Below are the code and all the weights of a small trained network. Each question names an input and a target symbol and asks about switching units off, where a switched-off unit gives its printed mean instead of its output.

import numpy as np


def w(rows, s, z=0):
    codes = np.array(rows[::2]) - 128.0
    scale = np.full(codes.shape[1], s)
    scale[-1] = z or s
    return codes * scale


def norm(h):
    return h / np.sqrt((h * h).mean(-1, keepdims=True) + 1e-5)


def f(y):
    return y / 2 * (1 + np.tanh(0.7978845608 * (y + 0.044715 * y**3)))


def softmax(a):
    e = np.exp(a - a.max(-1, keepdims=True))
    return e / e.sum(-1, keepdims=True)


def log_softmax(a):
    a = a - a.max(-1, keepdims=True)
    return a - np.log(np.exp(a).sum(-1, keepdims=True))


def net(x, mask):
    ids = ['αβγεηθλμξπσφψ'.index(c) for c in x.split()]
    T = len(ids)
    res = E[ids] + P[:T]
    q, k, v = (norm(res) @ M[0].T for M in (Q, K, V))
    z = softmax(np.where(np.tri(T) > 0, q @ k.T / 2**0.5, -1e9)) @ v
    res = res + np.where(mask[0], z, O[0][:, -1]) @ O[0][:, :-1]
    y = f(norm(res) @ A[0][:, :-1].T + A[0][:, -1])
    res = res + np.where(mask[1:25], y, B[0][:, -1]) @ B[0][:, :-1]
    return log_softmax(norm(res)[-1] @ U[:, :-1].T + U[:, -1])


Q, K, V, O, A, B = {}, {}, {}, {}, {}, {}
E = w([
[130,42,123,113],'α',
[103,74,103,123],'β',
[131,50,118,114],'γ',
[130,64,117,117],'ε',
[128,53,120,115],'η',
[97,138,104,20],'θ',
[144,172,117,252],'λ',
[86,66,122,120],'μ',
[98,59,122,116],'ξ',
[103,154,179,116],'π',
[120,56,118,112],'σ',
[119,57,121,119],'φ',
[143,58,130,132],'ψ',
],0.0032)
P = w([
[253,96,121,117],'0',
[125,80,175,129],'1',
[101,111,83,128],'2',
[119,117,180,134],'3',
[80,138,92,125],'4',
[112,121,184,135],'5',
],0.0039)
Q[0] = w([
[78,125,234,243],'H0',
[130,217,1,114],'H0',
],0.0071)
K[0] = w([
[150,254,162,154],'H0',
[181,14,133,154],'H0',
],0.0082)
V[0] = w([
[109,93,78,253],'H0',
[124,62,63,83],'H0',
],0.0045)
O[0] = w([
[154,2,88,127,252],'H0',
[177,184,88,40,97],'H0',
],0.0045,0.0003)
A[0] = w([
[107,126,28,122,128],'N0',
[121,118,157,126,100],'N1',
[133,141,136,152,162],'N2',
[186,92,151,147,126],'N3',
[153,120,23,164,8],'N4',
[122,117,150,132,102],'N5',
[110,134,91,184,5],'N6',
[121,86,68,64,113],'N7',
[121,99,177,142,108],'N8',
[130,158,25,114,200],'N9',
[255,237,38,152,73],'N10',
[126,110,165,144,120],'N11',
[106,105,173,121,103],'N12',
[164,110,184,179,186],'N13',
[143,127,117,105,110],'N14',
[101,132,83,182,37],'N15',
[134,144,159,53,36],'N16',
[126,157,141,155,124],'N17',
[167,114,51,92,110],'N18',
[131,126,139,139,141],'N19',
[236,123,151,106,116],'N20',
[135,177,144,144,159],'N21',
[104,103,177,121,108],'N22',
[116,107,72,76,119],'N23',
],0.0077,0.0019)
B[0] = w([
[134,188,110,126,180],'N0',
[133,138,128,120,152],'N1',
[131,117,105,118,141],'N2',
[107,135,114,131,187],'N3',
[125,162,168,80,146],'N4',
[129,138,124,122,147],'N5',
[134,100,153,103,106],'N6',
[136,137,126,171,215],'N7',
[139,158,113,119,207],'N8',
[138,185,107,140,181],'N9',
[134,163,120,255,184],'N10',
[134,150,111,117,181],'N11',
[147,153,129,112,198],'N12',
[138,149,82,118,250],'N13',
[124,117,139,147,120],'N14',
[128,110,158,92,120],'N15',
[154,86,178,131,133],'N16',
[128,112,104,124,130],'N17',
[72,144,120,131,177],'N18',
[127,132,119,124,142],'N19',
[62,141,142,123,184],'N20',
[132,100,101,142,135],'N21',
[150,157,128,111,210],'N22',
[148,143,125,165,180],'N23',
],0.0083,0.0024)
U = w([
[97,189,101,251,174],'α',
[159,211,103,64,214],'β',
[13,119,101,55,100],'γ',
[108,99,161,145,96],'ε',
[203,109,164,175,2],'η',
[101,106,148,130,19],'θ',
[168,91,217,79,130],'λ',
[107,96,174,150,83],'μ',
[76,99,148,131,50],'ξ',
[93,98,145,122,75],'π',
[165,98,169,167,60],'σ',
[96,106,141,131,32],'φ',
[160,35,41,140,191],'ψ',
],0.015,0.0046)

Each question gives the input, a string of symbols that net reads in full, and the target symbol t.
The units are the heads (2 rows each of Q, K, V and O) and the neurons (one row each of A and B). Each row of codes is followed by its name. A weight is (code - 128) times the scale printed after its matrix; where a second scale follows, it is the last column's (O, A, B and U).
mask holds one flag per unit, heads first, then neurons. A switched-off unit (its flag False) gives its mean, the last column of its rows in O or B, instead of its output. The means were averaged over made-up inputs and are rounded, as every weight is.
A unit's drop is (log p(t) with every unit on - log p(t) with that unit switched off) / (log p(t) with every unit on - log p(t) with every unit switched off).
The circuit of an input: a set's keep is (log p(t) with only the set's units on - log p(t) with every unit switched off) / (log p(t) with every unit on - log p(t) with every unit switched off). Starting from the 12 units with the biggest drops (on a tie, the unit counted first), units are removed one at a time, each time the one whose removal leaves the highest keep (on an exact tie, the one counted first), for as long as the keep stays at least 0.8.
circuit, biggest first: the units of the circuit, biggest drop first
top k neurons: the k neurons with the biggest drops, biggest first
drop when u is switched off: that unit's drop, to one decimal
input π α λ ε, target ψ: circuit, biggest first -> (H0)
input λ φ π β λ, target β: circuit, biggest first -> (N4, N15, N6)
input λ λ λ, target γ: circuit, biggest first -> (H0, N10, N4, N15)
input λ ξ φ β, target ψ: circuit, biggest first -> (H0, N10)
input ε β μ α ξ ψ, target γ: circuit, biggest first -> (N20, H0)
input π η λ π σ σ, target β: top 2 neurons -> (N22, N8)
input π ε π, target β: top 2 neurons -> (N10, N20)
input λ μ γ ψ λ, target β: circuit, biggest first -> (H0, N4, N15)
input λ λ π λ θ, target α: circuit, biggest first -> (N7, N23)
input λ ξ π λ β φ, target ψ: top 3 neurons -> (N4, N0, N9)
input φ λ β σ, target ψ: drop when H0 is switched off -> 0.5
input β π λ μ, target ψ: drop when H0 is switched off -> 0.6
input π μ θ μ, target λ: drop when H0 is switched off -> 0.5
input λ π π φ π, target γ: top neuron -> (N10)
